Below are the code and all the weights of a small trained network. Each question names an input and a target symbol and asks about switching units off, where a switched-off unit gives its printed mean instead of its output.

import numpy as np


def w(rows, s, z=0):
    codes = np.array(rows[::2]) - 128.0
    scale = np.full(codes.shape[1], s)
    scale[-1] = z or s
    return codes * scale


def f(y):
    return y / 2 * (1 + np.tanh(0.7978845608 * (y + 0.044715 * y**3)))


def softmax(a):
    e = np.exp(a - a.max(-1, keepdims=True))
    return e / e.sum(-1, keepdims=True)


def log_softmax(a):
    a = a - a.max(-1, keepdims=True)
    return a - np.log(np.exp(a).sum(-1, keepdims=True))


def net(x, mask):
    ids = ['αγεζημξτφω'.index(c) for c in x.split()]
    T = len(ids)
    res = E[ids] + P[:T]
    r = res
    for j in range(2):
        rows = slice(2 * j, 2 * j + 2)
        q, k, v = (r @ M[0][rows].T for M in (Q, K, V))
        z = softmax(np.where(np.tri(T) > 0, q @ k.T / 2**0.5, -1e9)) @ v
        o = O[0][rows]
        res = res + np.where(mask[j], z, o[:, -1]) @ o[:, :-1]
    y = f(res @ A[0][:, :-1].T + A[0][:, -1])
    res = res + np.where(mask[2:14], y, B[0][:, -1]) @ B[0][:, :-1]
    return log_softmax(res[-1] @ U[:, :-1].T + U[:, -1])


Q, K, V, O, A, B = {}, {}, {}, {}, {}, {}
E = w([
[70,86,122,106],'α',
[216,84,60,3],'γ',
[74,34,79,154],'ε',
[122,74,132,153],'ζ',
[78,117,130,76],'η',
[141,102,169,141],'μ',
[26,58,99,113],'ξ',
[6,124,117,29],'τ',
[84,152,135,31],'φ',
[159,168,176,58],'ω',
],0.019)
P = w([
[160,1,247,43],'0',
[90,99,176,111],'1',
[93,105,177,108],'2',
[97,104,169,106],'3',
[89,98,168,109],'4',
[85,100,179,111],'5',
[81,100,184,111],'6',
[85,80,176,116],'7',
[72,90,173,104],'8',
[72,91,177,96],'9',
],0.0083)
Q[0] = w([
[133,143,37,115],'h1',
[90,61,248,80],'h1',
[225,229,71,181],'h2',
[192,196,80,228],'h2',
],0.012)
K[0] = w([
[123,141,149,139],'h1',
[168,6,196,19],'h1',
[59,217,104,224],'h2',
[89,198,118,191],'h2',
],0.014)
V[0] = w([
[84,49,73,158],'h1',
[110,92,253,185],'h1',
[221,119,111,153],'h2',
[209,190,234,70],'h2',
],0.015)
O[0] = w([
[41,179,199,148,198],'h1',
[48,95,64,193,192],'h1',
[77,232,42,203,6],'h2',
[116,107,4,55,254],'h2',
],0.013,0.0077)
A[0] = w([
[56,186,166,133,219],'n1',
[53,121,142,87,61],'n2',
[155,218,155,220,96],'n3',
[80,131,50,168,156],'n4',
[115,92,254,161,81],'n5',
[167,117,170,36,168],'n6',
[76,102,192,136,223],'n7',
[253,118,145,189,123],'n8',
[147,165,190,172,118],'n9',
[100,203,120,81,151],'n10',
[89,77,100,131,77],'n11',
[97,224,166,194,2],'n12',
],0.011,0.0085)
B[0] = w([
[122,188,60,145,196],'n1',
[239,105,88,196,219],'n2',
[72,48,209,64,139],'n3',
[126,181,172,177,183],'n4',
[210,202,59,119,246],'n5',
[120,92,134,189,236],'n6',
[43,151,167,53,255],'n7',
[86,115,56,119,128],'n8',
[103,79,147,218,156],'n9',
[144,73,135,155,167],'n10',
[183,157,139,91,197],'n11',
[189,2,232,165,154],'n12',
],0.0089,0.024)
U = w([
[114,110,164,170,181],'α',
[132,180,161,117,59],'γ',
[111,106,118,191,158],'ε',
[136,58,130,175,1],'ζ',
[11,78,163,95,192],'η',
[40,137,139,131,226],'μ',
[127,134,117,128,95],'ξ',
[98,128,140,127,120],'τ',
[54,173,160,51,102],'φ',
[146,140,168,94,167],'ω',
],0.011,0.0066)

Each question gives the input, a string of symbols that net reads in full, and the target symbol t.
The units are the heads (2 rows each of Q, K, V and O) and the neurons (one row each of A and B). Each row of codes is followed by its name. A weight is (code - 128) times the scale printed after its matrix; where a second scale follows, it is the last column's (O, A, B and U).
mask holds one flag per unit, heads first, then neurons. A switched-off unit (its flag False) gives its mean, the last column of its rows in O or B, instead of its output. The means were averaged over made-up inputs and are rounded, as every weight is.
A unit's drop is (log p(t) with every unit on - log p(t) with that unit switched off) / (log p(t) with every unit on - log p(t) with every unit switched off).
The circuit of an input: a set's keep is (log p(t) with only the set's units on - log p(t) with every unit switched off) / (log p(t) with every unit on - log p(t) with every unit switched off). Starting from the 12 units with the biggest drops (on a tie, the unit counted first), units are removed one at a time, each time the one whose removal leaves the highest keep (on an exact tie, the one counted first), for as long as the keep stays at least 0.8.
circuit, biggest first: the units of the circuit, biggest drop first
most important unit: the unit with the biggest drop
top k neurons: the k neurons with the biggest drops, biggest first
heads that matter: for each layer, one digit per head in row order, 1 if its drop is at least 0.15 and else 0, layers parted by /
drop when u is switched off: that unit's drop, to one decimal
input φ ε ε α ξ ζ τ, target ζ: circuit, biggest first -> n7, h2, h1
input ξ φ η τ η η τ ω, target γ: heads that matter -> 11
input ω ζ α τ ζ η ε, target ξ: top 3 neurons -> n11, n7, n6
input τ φ ε, target ω: heads that matter -> 01
input ζ η ε, target μ: heads that matter -> 11
input η τ ξ τ μ μ ε α τ ζ, target η: most important unit -> n5
input ε τ η ξ α η φ η ξ, target α: top 3 neurons -> n5, n12, n9
input τ τ α τ ε η ζ, target ω: circuit, biggest first -> n5, h2
input ξ η η ξ τ τ η, target γ: top 3 neurons -> n5, n7, n1
input η α ε, target η: top 2 neurons -> n5, n1
input ε ζ α η ζ, target α: top 2 neurons -> n5, n12
input ξ η η ε μ μ ω μ, target γ: top 2 neurons -> n5, n7
input ω φ ε ε ε ω ω ω, target ξ: top 2 neurons -> n7, n11
input μ φ η η ζ α ζ, target ε: top neuron -> n7
input ζ τ φ τ η μ τ, target μ: top 3 neurons -> n5, n7, n1
input ω η ω φ η, target ξ: circuit, biggest first -> h2, h1
input ζ ε φ, target μ: circuit, biggest first -> h1, h2
input α ε φ ω η ζ η η, target φ: top 2 neurons -> n7, n6
input ζ τ τ ε ε φ η η η ω, target μ: top 2 neurons -> n5, n1
input ω η μ, target ξ: circuit, biggest first -> h2
input μ η η η, target ε: top 2 neurons -> n7, n4
input η τ η ε μ η μ η α, target η: heads that matter -> 01
input η ε ξ φ ω, target η: heads that matter -> 00
input ξ ζ μ α φ φ ξ α τ ω, target γ: heads that matter -> 11
input η φ τ η ε η ξ α ξ μ, target η: drop when n2 is switched off -> 0.2
